Each row has a name. Each piece below is followed by the name of the row it came from, unless a question asks for something else. Each question is about the rows just above it. Places in a row count from 0.

Columns, left to right: H M J G W
z523: [122 112 150 126 111]
z988: [112 165 123 121  89]
z788: [116 157 141 100 140]
z92: [ 74 187 152 147 121]
z179: [120 156 143  64 134]
z82: [121  74  73 135 153]
z707: [114 187 150 126 111]
z59: [114 100  72 114  95]
Which column holds [111  89 140] top down? | W
Row and place of [73] in the named rows: | z82, 2
[116  74 120] is in which column, read top down? | H
Where in the named rows is [64]? | z179, 3
Which column holds [126 121 100 147  64] top down? | G
Which column holds [156  74] top down? | M

Columns, left to right: D Q Z V K Y P F
z92: [109 125 126  80 163 156 134 136]
z59: [ 94 112 123 174 138 151 207 130]
z707: [165 139 134 175  83  87 112 130]
z816: [152 118 120 153  90  89  70 108]
[ 94 165] is in which column, read top down? | D
[126] is at row and place | z92, 2
Which column holds [207 112  70] top down? | P
Which column holds this, read top down? [130 130] | F
[156 151] is in which column, read top down? | Y

Columns, left to right: L B R C E T
z707: [153 155 110 114 149 128]
z59: [148 121  81 128 135 172]
z92: [182 141  79  80 138 165]
z82: [110 110 181 100 109 128]
z523: [110 110 181 100 109 109]
z988: [133 112 164 107 112 130]
z788: [ 93  67 147 142  82 148]
z714: [ 92  81 131 163 104 127]
z231: [145 103 113 115  99 161]
z93: [176 120  91  76 115 166]
[103] is at row and place | z231, 1
Where in the named rows is [92]? | z714, 0
Row and place of [104] in the named rows: | z714, 4
[80] is at row and place | z92, 3
Which column holds [104  99] top down? | E

Columns, left to right: Sesi Gubo faf Kanul tifa rugol Tufum
z231: [182 164 193  63  88 179 141]
z788: [107 116 139  80 126 126 159]
z92: [128 127  89  62 119 135 164]
Which column holds [63 80] top down? | Kanul
Where in the named rows is [88]? | z231, 4
Row and place of [62] in the named rows: | z92, 3

Columns, left to right: bedum Vopa Toka paga Valo voto
z523: [136 129  78 153 125 149]
z179: [118 147 177 119 117 106]
z92: [142 134  78 151 108 116]
z714: [109 151 180 127 134 118]
z59: [142 136  80 150 107 141]
z231: [125 136  95 167 162 147]
z988: [136 142  78 164 127 112]
z93: [121 139 186 114 125 113]
z707: [146 101 114 123 133 178]
z788: [141 114  93 140 132 166]
Which column holds [180  80] top down? | Toka
Where in the named rows is [140]? | z788, 3
Which column holds this, read top down? [121 146] | bedum
[123 140] is in which column, read top down? | paga
[114 123 140] is in which column, read top down? | paga
[108 134 107] is in which column, read top down? | Valo
Which column holds this, read top down? [134 107 162 127] | Valo

Columns, left to right: renu gurop tiza nipuv muzu kenot tazut bomev
z92: [146  95  94 118  97 160 117 148]
z788: [111  63 127 123 115 157 129 156]
z82: [155  63 127 123 115 157 129 157]
Where in the named rows is [95]? | z92, 1
[111] is at row and place | z788, 0
[115 115] is in which column, read top down? | muzu
Where in the named rows is [117]? | z92, 6

Columns, left to right: rugo Suleb Pob Pubi neka tapab dab gud Bif
z523: [ 97 152 112 126 128 124 110 101 129]
z59: [142 130 132 184 111  78  97  95 109]
z93: [ 92 144 123 124 104 128  75 117 103]
[ 78 128] is in which column, read top down? | tapab
Which column holds this, read top down? [ 95 117] | gud
Which column holds this, read top down? [97 75] | dab
Where in the named rows is [111]? | z59, 4
Where in the named rows is [129]? | z523, 8

Columns, left to right: N A U S
z59: [106 166 167 185]
z816: [118 106 128 129]
z93: [137 151 127 153]
Where in the named rows is [127]? | z93, 2
[166 106] is in which column, read top down? | A
Which column holds [129 153] top down? | S

